Here is a tiny trained network, its code and every weight. The questions are about switching its units off for an input and a class, where a switched-off unit gives its printed mean instead of its output.

import numpy as np


def w(rows, s, z=0):
    codes = np.array(rows[::2]) - 128.0
    scale = np.full(codes.shape[1], s)
    scale[-1] = z or s
    return codes * scale


def f(y):
    return np.maximum(y, 0)


def log_softmax(a):
    a = a - a.max(-1, keepdims=True)
    return a - np.log(np.exp(a).sum(-1, keepdims=True))


def net(x, mask):
    res = np.array(x, float).reshape(1, 7) / 4 @ E
    y = f(res @ A[0][:, :-1].T + A[0][:, -1])
    res = res + np.where(mask, y, B[0][:, -1]) @ B[0][:, :-1]
    return log_softmax(res[-1] @ U[:, :-1].T + U[:, -1])


A, B = {}, {}
E = w([
[161,183,159,83,121,114,138],'x0',
[184,141,238,118,189,164,195],'x1',
[141,9,114,84,132,139,187],'x2',
[220,145,82,111,145,188,87],'x3',
[100,240,93,141,146,249,166],'x4',
[153,125,182,230,2,194,155],'x5',
[203,130,59,90,51,120,67],'x6',
],0.0044)
A[0] = w([
[122,93,88,108,131,93,96,88],'n1',
[108,146,154,122,122,87,132,83],'n2',
[205,134,91,79,132,147,129,40],'n3',
[206,127,90,67,144,144,118,67],'n4',
[108,204,187,146,151,121,138,152],'n5',
[127,112,100,112,125,102,132,76],'n6',
[116,86,148,118,166,145,165,140],'n7',
[90,161,169,113,111,47,136,95],'n8',
[86,45,168,111,219,119,198,102],'n9',
[172,188,127,112,149,167,134,163],'n10',
[125,89,75,114,142,78,93,88],'n11',
[59,123,28,168,21,182,131,46],'n12',
[128,128,128,127,128,129,126,103],'n13',
[124,231,180,194,195,183,129,7],'n14',
[149,100,167,130,59,116,141,95],'n15',
[190,148,106,94,143,146,126,45],'n16',
[145,133,119,115,135,137,125,72],'n17',
[119,94,146,120,162,143,162,125],'n18',
[130,48,51,122,140,45,46,101],'n19',
[194,5,199,193,3,133,142,77],'n20',
[129,161,139,152,149,147,128,45],'n21',
[104,147,155,118,118,81,125,87],'n22',
[95,71,157,114,203,125,165,95],'n23',
[130,111,111,127,131,112,116,123],'n24',
[176,129,102,100,138,136,126,76],'n25',
[127,85,70,115,141,77,91,104],'n26',
[88,173,185,113,98,40,143,65],'n27',
[114,101,142,123,161,126,148,109],'n28',
[107,143,86,140,89,156,129,30],'n29',
[101,170,106,160,100,172,130,100],'n30',
],0.011,0.0014)
B[0] = w([
[106,157,124,128,110,101,78,174],'n1',
[95,102,119,105,149,134,140,152],'n2',
[171,77,81,127,173,154,88,166],'n3',
[162,73,85,146,175,151,71,175],'n4',
[64,149,154,105,178,181,134,195],'n5',
[120,152,128,122,115,117,105,151],'n6',
[156,126,154,148,152,82,137,167],'n7',
[60,80,109,85,163,138,151,176],'n8',
[178,132,161,137,188,8,184,208],'n9',
[162,135,107,159,169,186,92,179],'n10',
[110,161,125,117,103,94,64,185],'n11',
[162,144,28,112,37,112,217,220],'n12',
[131,128,130,125,127,128,128,128],'n13',
[117,242,192,140,153,199,125,215],'n14',
[139,84,163,160,103,150,139,176],'n15',
[165,102,102,140,160,162,92,157],'n16',
[148,120,126,126,131,140,117,136],'n17',
[150,127,151,145,149,87,138,161],'n18',
[87,177,147,106,89,71,13,227],'n19',
[135,29,250,176,5,168,128,254],'n20',
[130,164,144,134,136,151,130,151],'n21',
[97,100,126,93,144,138,141,155],'n22',
[158,136,145,141,169,43,181,184],'n23',
[120,141,130,129,121,118,107,147],'n24',
[150,97,105,133,153,144,98,153],'n25',
[107,164,125,123,103,94,59,189],'n26',
[58,67,108,74,173,145,163,182],'n27',
[140,130,136,135,147,88,147,154],'n28',
[148,140,91,135,100,119,173,160],'n29',
[151,185,105,130,108,148,181,177],'n30',
],0.032,0.0073)
U = w([
[178,121,176,146,221,9,208,213],'0',
[116,238,169,153,186,226,151,18],'1',
[214,59,49,152,201,186,63,115],'2',
[133,12,220,192,41,158,149,185],'3',
[171,158,2,119,46,144,228,27],'4',
[28,59,119,26,204,156,182,71],'5',
[73,179,108,80,87,60,23,253],'6',
],0.004,0.0003)

Each question gives the input, the list of numbers given to net, and the class t.
The units are the neurons (one row each of A and B). Each row of codes is followed by its name. A weight is (code - 128) times the scale printed after its matrix; where a second scale follows, it is the last column's (A, B and U).
mask holds one flag per neuron, in row order. A switched-off neuron (its flag False) gives its mean, the last column of its row in B, instead of its output. The means were averaged over made-up inputs and are rounded, as every weight is.
A unit's drop is (log p(t) with every unit on - log p(t) with that unit switched off) / (log p(t) with every unit on - log p(t) with every unit switched off).
The circuit of an input: a set's keep is (log p(t) with only the set's units on - log p(t) with every unit switched off) / (log p(t) with every unit on - log p(t) with every unit switched off). Starting from the 12 units with the biggest drops (on a tie, the unit counted first), units are removed one at a time, each time the one whose removal leaves the highest keep (on an exact tie, the one counted first), for as long as the keep stays at least 0.8.
units of the circuit, in order: the units of the circuit, biggest drop first
unit that matters most: the unit with the biggest drop
top k neurons: the k neurons with the biggest drops, biggest first
drop when u is switched off: that unit's drop, to one decimal
input [5,6,0,-8,7,-1,-1], class 1: unit that matters most : n14
input [-4,-7,8,0,-5,2,2], class 6: top 2 neurons : (n19 n26)
input [6,2,5,1,2,-6,1], class 2: units of the circuit, in order : (n4 n3)
input [2,-3,4,-8,-8,-3,-5], class 0: top 2 neurons : (n9 n23)
input [2,7,2,-5,6,1,-3], class 0: top 4 neurons : (n9 n23 n7 n18)
input [7,6,-3,0,4,-6,-5], class 1: top 2 neurons : (n14 n5)
input [5,4,1,4,-4,-5,7], class 2: top 2 neurons : (n4 n3)
input [-8,-6,4,-4,3,6,-4], class 4: drop when n12 is switched off : 1.8
input [1,-5,8,3,3,-2,1], class 6: drop when n26 is switched off : 0.1
input [-1,-3,7,-6,-5,-3,-5], class 0: drop when n9 is switched off : 1.1
input [-6,-1,3,0,-7,0,8], class 6: drop when n19 is switched off : 3.0
input [-1,5,2,3,-7,-8,2], class 6: top 3 neurons : (n19 n26 n11)
input [7,-1,0,-5,-2,0,-5], class 5: top 2 neurons : (n27 n8)
input [8,6,-1,-6,-4,1,0], class 5: units of the circuit, in order : (n27)
